Here is a tiny trained network, its code and every weight. The questions are about switching its units off for an input and a class, where a switched-off unit gives its printed mean instead of its output.

import numpy as np


def w(rows, s, z=0):
    codes = np.array(rows[::2]) - 128.0
    scale = np.full(codes.shape[1], s)
    scale[-1] = z or s
    return codes * scale


def f(y):
    return np.maximum(y, 0)


def log_softmax(a):
    a = a - a.max(-1, keepdims=True)
    return a - np.log(np.exp(a).sum(-1, keepdims=True))


def net(x, mask):
    res = np.array(x, float).reshape(1, 5) / 4 @ E
    y = f(res @ A[0][:, :-1].T + A[0][:, -1])
    res = res + np.where(mask, y, B[0][:, -1]) @ B[0][:, :-1]
    return log_softmax(res[-1] @ U[:, :-1].T + U[:, -1])


A, B = {}, {}
E = w([
[188,183,98,191,128,184,39,56,174],'x0',
[118,187,89,166,68,138,156,230,192],'x1',
[120,139,143,155,130,116,129,128,120],'x2',
[48,148,233,93,111,172,131,93,184],'x3',
[133,39,150,161,8,204,128,138,15],'x4',
],0.012)
A[0] = w([
[175,105,121,193,135,77,110,158,107,40],'neuron 0',
[155,75,137,202,89,188,123,134,78,101],'neuron 1',
[186,181,106,188,118,217,25,70,153,28],'neuron 2',
[105,208,88,170,61,167,165,231,172,79],'neuron 3',
[2,153,236,102,92,209,115,87,187,2],'neuron 4',
[113,71,151,138,34,199,125,141,94,23],'neuron 5',
],0.0082,0.008)
B[0] = w([
[179,134,38,183,129,133,143,131,79,161],'neuron 0',
[120,215,101,119,170,76,126,102,207,233],'neuron 1',
[44,48,195,103,128,66,194,223,90,254],'neuron 2',
[100,108,184,72,166,196,35,29,40,232],'neuron 3',
[218,95,15,184,95,82,2,195,94,245],'neuron 4',
[89,218,113,70,230,110,121,129,209,226],'neuron 5',
],0.008,0.01)
U = w([
[117,212,122,125,180,117,121,108,199,74],'0',
[212,117,53,159,99,147,93,173,97,98],'1',
[54,79,184,119,111,127,166,214,96,103],'2',
[148,126,139,139,115,164,133,88,140,250],'3',
[132,106,165,121,142,173,89,2,63,107],'4',
[174,143,160,158,73,188,160,57,178,157],'5',
],0.013,0.019)

Each question gives the input, the list of numbers given to net, and the class t.
The units are the neurons (one row each of A and B). Each row of codes is followed by its name. A weight is (code - 128) times the scale printed after its matrix; where a second scale follows, it is the last column's (A, B and U).
mask holds one flag per neuron, in row order. A switched-off neuron (its flag False) gives its mean, the last column of its row in B, instead of its output. The means were averaged over made-up inputs and are rounded, as every weight is.
A unit's drop is (log p(t) with every unit on - log p(t) with that unit switched off) / (log p(t) with every unit on - log p(t) with every unit switched off).
The circuit of an input: a set's keep is (log p(t) with only the set's units on - log p(t) with every unit switched off) / (log p(t) with every unit on - log p(t) with every unit switched off). Starting from all 6 units, units are removed one at a time, each time the one whose removal leaves the highest keep (on an exact tie, the one counted first), for as long as the keep stays at least 0.8.
units of the circuit, in order: the units of the circuit, biggest drop first
most important unit: the unit with the biggest drop
k most important neurons: the k neurons with the biggest drops, biggest first
drop of u: that unit's drop, to one decimal
input [7,-7,6,2,8], class 0: most important unit : neuron 1
input [-1,-8,-4,8,8], class 0: units of the circuit, in order : [neuron 5; neuron 1]
input [1,1,7,2,-2], class 3: 3 most important neurons : [neuron 5; neuron 1; neuron 2]
input [-2,7,-7,1,5], class 3: units of the circuit, in order : [neuron 3; neuron 5]
input [1,0,-2,-4,5], class 0: 2 most important neurons : [neuron 1; neuron 4]
input [1,-5,2,-7,7], class 0: units of the circuit, in order : [neuron 1; neuron 5]
input [-5,-2,6,0,7], class 0: 2 most important neurons : [neuron 5; neuron 1]
input [-1,7,-4,-1,-6], class 4: units of the circuit, in order : [neuron 3; neuron 5]
input [3,-1,5,7,-6], class 1: units of the circuit, in order : [neuron 4; neuron 5]
input [0,5,-4,2,2], class 4: 2 most important neurons : [neuron 3; neuron 2]
input [-1,-7,8,-5,4], class 3: 3 most important neurons : [neuron 3; neuron 4; neuron 1]
input [-5,7,6,7,-3], class 1: 2 most important neurons : [neuron 4; neuron 2]
input [1,1,0,-1,2], class 5: 4 most important neurons : [neuron 4; neuron 2; neuron 3; neuron 5]
input [6,3,-4,0,-5], class 2: units of the circuit, in order : [neuron 2; neuron 1]
input [4,-7,-8,5,-2], class 3: most important unit : neuron 3
input [-5,8,-6,6,5], class 4: 2 most important neurons : [neuron 3; neuron 2]
input [6,-4,2,5,4], class 2: 2 most important neurons : [neuron 2; neuron 3]
input [-3,2,-8,-1,-3], class 3: 2 most important neurons : [neuron 2; neuron 5]
input [4,1,-1,-1,1], class 2: 2 most important neurons : [neuron 2; neuron 4]
input [-4,8,3,-6,3], class 4: 2 most important neurons : [neuron 3; neuron 4]
input [-3,-4,2,-1,4], class 0: drop of neuron 5 : 0.2
input [8,0,-5,2,-4], class 2: drop of neuron 0 : 0.0
input [-5,-6,0,3,8], class 0: drop of neuron 5 : 0.4
input [-3,7,1,-4,-1], class 4: drop of neuron 3 : 0.7
input [0,-5,-6,1,5], class 3: most important neuron : [neuron 3]
